Below is a small trained network, with its code and all its weights. Each question gives an input and a class and asks what happens when units are switched off, that is, made to give their printed mean instead of their output.

import numpy as np


def w(rows, s, z=0):
    codes = np.array(rows[::2]) - 128.0
    scale = np.full(codes.shape[1], s)
    scale[-1] = z or s
    return codes * scale


def f(y):
    return y / 2 * (1 + np.tanh(0.7978845608 * (y + 0.044715 * y**3)))


def log_softmax(a):
    a = a - a.max(-1, keepdims=True)
    return a - np.log(np.exp(a).sum(-1, keepdims=True))


def net(x, mask):
    res = np.array(x, float).reshape(1, 4) / 4 @ E
    y = f(res @ A[0][:, :-1].T + A[0][:, -1])
    res = res + np.where(mask, y, B[0][:, -1]) @ B[0][:, :-1]
    return log_softmax(res[-1] @ U[:, :-1].T + U[:, -1])


A, B = {}, {}
E = w([
[111,196,203,120,129,78,55,92,153,255,159,147],'x0',
[101,92,94,66,108,118,37,163,73,159,62,51],'x1',
[168,160,130,167,140,82,139,171,84,185,102,176],'x2',
[227,102,207,64,30,229,145,83,90,41,108,119],'x3',
],0.0086)
A[0] = w([
[142,92,141,85,39,160,223,52,105,189,100,132,23],'n1',
[178,94,73,187,83,177,197,161,104,114,148,78,120],'n2',
[180,200,97,155,91,63,104,165,124,184,89,254,251],'n3',
[235,112,239,127,121,196,155,126,86,131,149,179,81],'n4',
[192,132,163,109,67,141,87,100,199,207,179,170,143],'n5',
[101,145,49,116,115,136,113,14,171,115,182,56,207],'n6',
[94,87,138,208,216,137,97,149,129,121,153,69,92],'n7',
[166,161,70,227,123,106,213,140,127,185,95,201,254],'n8',
[133,106,131,205,93,137,162,151,171,137,201,149,14],'n9',
[152,162,137,197,100,154,138,21,153,63,198,188,224],'n10',
[124,54,210,137,160,130,102,99,126,77,120,221,88],'n11',
[167,62,93,87,142,113,222,166,71,45,50,94,101],'n12',
[112,130,129,136,192,143,153,123,197,80,204,194,124],'n13',
[35,203,78,126,117,65,157,124,144,135,102,166,20],'n14',
[155,159,185,52,9,139,102,63,58,119,136,103,156],'n15',
[161,236,169,175,83,156,63,83,166,194,124,110,51],'n16',
[71,105,99,214,118,84,128,172,190,165,140,55,33],'n17',
[93,107,104,188,149,159,220,176,113,75,98,146,114],'n18',
[118,136,89,124,106,155,52,162,156,140,36,90,28],'n19',
[79,127,90,97,84,118,69,141,29,146,110,28,111],'n20',
[129,171,124,166,126,150,221,107,128,145,157,213,49],'n21',
],0.0073,0.0044)
B[0] = w([
[122,89,90,169,149,122,115,131,122,92,150,234,166],'n1',
[81,199,162,144,126,136,162,115,137,153,80,112,193],'n2',
[81,119,81,94,159,162,137,66,105,145,173,88,247],'n3',
[109,131,57,159,123,95,93,111,176,71,232,170,228],'n4',
[69,218,132,133,142,89,173,60,146,115,61,76,205],'n5',
[159,174,81,96,87,174,47,115,95,231,147,117,193],'n6',
[133,144,113,140,135,120,108,81,176,152,178,168,162],'n7',
[110,122,71,120,131,171,80,98,76,174,182,92,245],'n8',
[132,81,170,182,179,42,140,114,137,67,100,209,150],'n9',
[179,148,161,51,213,105,119,100,92,169,149,49,255],'n10',
[162,102,119,189,162,83,130,140,136,147,169,168,152],'n11',
[82,144,111,166,165,111,146,80,146,166,115,111,235],'n12',
[120,51,153,117,193,98,82,127,64,133,157,149,202],'n13',
[143,128,122,219,131,52,106,156,177,129,146,226,171],'n14',
[120,95,62,179,132,150,132,95,170,85,182,145,242],'n15',
[99,161,176,202,138,97,187,114,200,93,70,47,191],'n16',
[116,87,65,183,77,81,98,102,190,71,144,196,182],'n17',
[17,151,98,122,132,80,113,60,195,159,1,90,197],'n18',
[212,38,206,172,141,63,88,85,68,126,120,191,158],'n19',
[190,30,184,121,201,94,148,51,126,96,109,50,208],'n20',
[188,64,226,131,169,58,136,121,111,185,85,105,187],'n21',
],0.0079,0.0088)
U = w([
[185,58,209,137,198,99,101,115,78,128,120,116,90],'0',
[127,115,72,184,111,123,101,131,164,98,174,174,88],'1',
[75,185,164,158,104,106,149,95,175,144,50,88,81],'2',
[132,139,91,91,122,155,81,93,95,161,152,82,229],'3',
[135,151,100,123,135,155,126,186,106,142,160,57,185],'4',
[190,182,172,117,38,141,167,172,93,163,76,164,1],'5',
[180,187,188,161,75,133,145,246,94,121,70,188,1],'6',
],0.011,0.0046)

Each question gives the input, the list of numbers given to net, and the class t.
The units are the neurons (one row each of A and B). Each row of codes is followed by its name. A weight is (code - 128) times the scale printed after its matrix; where a second scale follows, it is the last column's (A, B and U).
mask holds one flag per neuron, in row order. A switched-off neuron (its flag False) gives its mean, the last column of its row in B, instead of its output. The means were averaged over made-up inputs and are rounded, as every weight is.
A unit's drop is (log p(t) with every unit on - log p(t) with that unit switched off) / (log p(t) with every unit on - log p(t) with every unit switched off).
The circuit of an input: a set's keep is (log p(t) with only the set's units on - log p(t) with every unit switched off) / (log p(t) with every unit on - log p(t) with every unit switched off). Starting from the 12 units with the biggest drops (on a tie, the unit counted first), units are removed one at a time, each time the one whose removal leaves the highest keep (on an exact tie, the one counted first), for as long as the keep stays at least 0.8.
units of the circuit, in order: the units of the circuit, biggest drop first
most important unit: the unit with the biggest drop
k most important neurons: the k neurons with the biggest drops, biggest first
drop of u: that unit's drop, to one decimal
input [0,6,-2,-4], class 0: units of the circuit, in order => n20
input [3,4,-3,2], class 0: 3 most important neurons => n20, n8, n3
input [-8,6,-6,7], class 2: units of the circuit, in order => n2, n12
input [4,3,2,-1], class 2: units of the circuit, in order => n10, n13
input [-8,-8,-2,1], class 0: 4 most important neurons => n13, n10, n21, n5
input [2,7,1,-5], class 0: 2 most important neurons => n20, n19
input [-7,0,-6,7], class 1: 3 most important neurons => n15, n4, n1
input [3,4,6,-6], class 1: 2 most important neurons => n14, n17
input [7,6,-2,-8], class 1: 3 most important neurons => n17, n14, n10
input [3,3,3,-4], class 1: 4 most important neurons => n10, n17, n14, n6
input [-3,-5,-4,6], class 1: 3 most important neurons => n4, n15, n1
input [5,-2,7,7], class 1: 2 most important neurons => n4, n15
input [-8,7,2,-2], class 2: 2 most important neurons => n18, n12
input [-4,-7,1,-6], class 0: 2 most important neurons => n21, n13
input [6,-6,8,6], class 3: most important unit => n3
input [-2,-1,0,1], class 4: drop of n3 => 0.1
input [2,-3,2,-1], class 4: drop of n19 => 0.2
input [4,1,3,3], class 2: drop of n13 => 0.3
